x = [ 10 -26  -5  11 -36 -15   7  17  -9 -10]
x[-10]	10
x[6]	7
x[-1]	-10
x[-7]	11

m =
[[7302 7091 5674 6683 6811 7243 7905 4865 3659 5950 5507 6393 6392 5482
  7747]
 [4628 3696 6464 5637 6190 4763 6778 5153 7461 6403 6790 5860 5500 3451
  3849]
 [5506 4548 8477 5649 4933 6240 3696 5843 7631 6082 6900 5987 5149 3763
  8449]
 [5344 6704 3215 5768 6487 4600 7810 6858 4979 6079 5225 5659 6660 8058
  2715]
 [5111 7025 3830 5637 4908 4781 4103 7633 6792 5500 5158 5223 6409 8701
  3756]
 [5733 5247 8139 5692 5133 6192 3857 6166 7380 6041 6490 5950 5248 4420
  8182]
 [4915 2702 7225 5689 6495 4895 7504 3649 7373 6483 7422 6081 5398 2850
  3978]
 [7197 7040 6018 6470 6654 7176 7511 5339 3836 5875 5532 6327 6279 5953
  7872]
 [6345 6820 7143 5843 5089 6710 3831 6956 6131 5525 5574 5928 5617 7643
  8239]
 [5115 6879 3667 5655 5459 4721 4842 7451 6499 5747 5206 5343 6490 8516
  3409]
 [6190 4190 8334 5885 6280 6625 6173 3754 6785 6335 7143 6252 5247 2960
  8042]
 [6719 5935 8280 5988 5909 7113 4481 5377 5769 5993 6308 6232 5325 4089
  8806]
 [7299 8012 3495 6654 6710 6990 7885 6763 3398 5362 4838 6220 6725 8671
  5048]]
m[0,0] => 7302
m[9] => [5115, 6879, 3667, 5655, 5459, 4721, 4842, 7451, 6499, 5747, 5206, 5343, 6490, 8516, 3409]
m[10,13] => 2960
m[:, 12] => [6392, 5500, 5149, 6660, 6409, 5248, 5398, 6279, 5617, 6490, 5247, 5325, 6725]
m[8] => [6345, 6820, 7143, 5843, 5089, 6710, 3831, 6956, 6131, 5525, 5574, 5928, 5617, 7643, 8239]
m[5,12] => 5248
m[2,7] => 5843
m[8,1] => 6820
m[6,6] => 7504
m[0,1] => 7091
m[:, 11] => [6393, 5860, 5987, 5659, 5223, 5950, 6081, 6327, 5928, 5343, 6252, 6232, 6220]
m[5,3] => 5692
m[3,7] => 6858
m[0,3] => 6683
m[4,14] => 3756
m[9,10] => 5206
m[6] => [4915, 2702, 7225, 5689, 6495, 4895, 7504, 3649, 7373, 6483, 7422, 6081, 5398, 2850, 3978]
m[10,14] => 8042
m[10,11] => 6252
m[6,14] => 3978
m[12,3] => 6654
m[11,9] => 5993
m[3,2] => 3215
m[0,5] => 7243
m[1,8] => 7461
m[4,5] => 4781
m[0] => [7302, 7091, 5674, 6683, 6811, 7243, 7905, 4865, 3659, 5950, 5507, 6393, 6392, 5482, 7747]
m[9,0] => 5115
m[4,0] => 5111
m[7,0] => 7197
m[9,1] => 6879
m[7,8] => 3836
m[10,6] => 6173
m[8,8] => 6131
m[12,10] => 4838

A =
[[14 20 -1 12]
 [ 7 11 -1 16]
 [26 37 -3  4]
 [22  8 -1  4]]
A[0,0]: 14
A[2,2]: -3
A[2,0]: 26
A[2,3]: 4
A[1]: [7, 11, -1, 16]
A[:, 3]: [12, 16, 4, 4]

B =
[[-27  12   0 -29   8 -21  -7 -13 -29  -8 -24   6   0  13 -33   4]
 [  8  -4  -1   6   9   1  -3  14   5   8   5  11  10   8  -1   1]
 [-13   7   0 -15  13 -13  24  22 -16 -15 -14   7   5  13  -1 -29]
 [-11 -17   0 -12  -5   2  -2  14 -15 -14 -13  23  -6  -4   2  -8]
 [ 14   0   0  14   1   6 -19 -10  15  20  14  -3   7   2  -7  24]
 [-12 -18   0 -12 -20   6 -31 -22 -12  -5 -11  14 -16 -15 -12  26]
 [  7  27   0   5  27 -16  13   7   6  16   7 -13  23  27 -14  -6]
 [-17   3   1 -13 -21   0  16 -21 -11 -25 -13 -20 -25 -22  14 -14]
 [  8   6   0   8   8   0  19  15   8   0   7  -6   6   5  13 -17]
 [  5  -3   1   8 -19  11  -2 -19  10  -3   7 -17 -15 -20  15   7]
 [-10  17   1 -10   1 -12 -22 -38  -7  11  -5 -16   0   5 -31  29]]
B[0, 0]: -27
B[-5, -4]: 23
B[-8, -8]: -15
B[6, 11]: -13
B[-7, 11]: -3
B[4]: [14, 0, 0, 14, 1, 6, -19, -10, 15, 20, 14, -3, 7, 2, -7, 24]
B[8, 2]: 0
B[0, -10]: -7
B[:, 6]: [-7, -3, 24, -2, -19, -31, 13, 16, 19, -2, -22]
B[-10, 1]: -4
B[-9, -4]: 5
B[9]: [5, -3, 1, 8, -19, 11, -2, -19, 10, -3, 7, -17, -15, -20, 15, 7]
B[:, 8]: [-29, 5, -16, -15, 15, -12, 6, -11, 8, 10, -7]
B[-8, 10]: -13
B[-2, -9]: -19
B[4, -9]: -10
B[10, 3]: -10
B[-10, -9]: 14
B[-1, -1]: 29
B[-6, 7]: -22
B[-3, 9]: 0
B[10, 5]: -12
B[7, 13]: -22
B[-2, -1]: 7
B[7, -1]: -14
B[6]: [7, 27, 0, 5, 27, -16, 13, 7, 6, 16, 7, -13, 23, 27, -14, -6]
B[-1, 0]: -10
B[3, -13]: -12
B[3, 9]: -14
B[0, 1]: 12
B[-3, -15]: 6
B[10, 6]: -22
B[-6, -8]: -12
B[1, 2]: -1
B[-1, 14]: -31
B[-6, 4]: -20
B[-8, -11]: 2
B[-3, 3]: 8

a =
[[138 151  98 102 105]
 [203 176 213  63 175]
 [144 232 169 133  55]
 [168 162  66 167 102]
 [164 182 135 254 118]
 [105 188  99 204 203]
 [145 215  38 183 173]]
Rows and columns are counted from 0.
row 0 col 0: 138
row 4 col 1: 182
row 5 col 2: 99
row 2 col 4: 55
row 2 col 0: 144
row 6 col 4: 173
row 5 col 4: 203
row 3 col 2: 66
row 5 col 1: 188
row 6 col 1: 215
row 1 col 0: 203
row 4 col 4: 118
row 5 col 3: 204

grid =
[[11, -13, 14, -4, 3, -7, -3],
 [11, -6, 14, -7, 6, 0, -3],
 [32, -9, 44, -25, 19, 10, -10],
 [4, -5, 5, -2, 1, -3, -1],
 [-23, 5, -32, 18, -14, -10, 8],
 [-20, 11, -28, 13, -11, -1, 6],
 [25, -7, 34, -18, 15, 7, -8]]
grid[0, 0]	11
grid[3, 4]	1
grid[:, 6]	[-3, -3, -10, -1, 8, 6, -8]
grid[:, 5]	[-7, 0, 10, -3, -10, -1, 7]
grid[4, 1]	5
grid[5, 5]	-1
grid[3]	[4, -5, 5, -2, 1, -3, -1]
grid[2, 2]	44
grid[5, 3]	13
grid[6, 6]	-8
grid[1, 2]	14
grid[5, 2]	-28
grid[5, 6]	6
grid[3, 1]	-5
grid[2, 1]	-9
grid[:, 4]	[3, 6, 19, 1, -14, -11, 15]
grid[1, 3]	-7
grid[3, 5]	-3
grid[4, 2]	-32
grid[6]	[25, -7, 34, -18, 15, 7, -8]
grid[6, 3]	-18
grid[0]	[11, -13, 14, -4, 3, -7, -3]
grid[3, 2]	5
grid[4, 6]	8
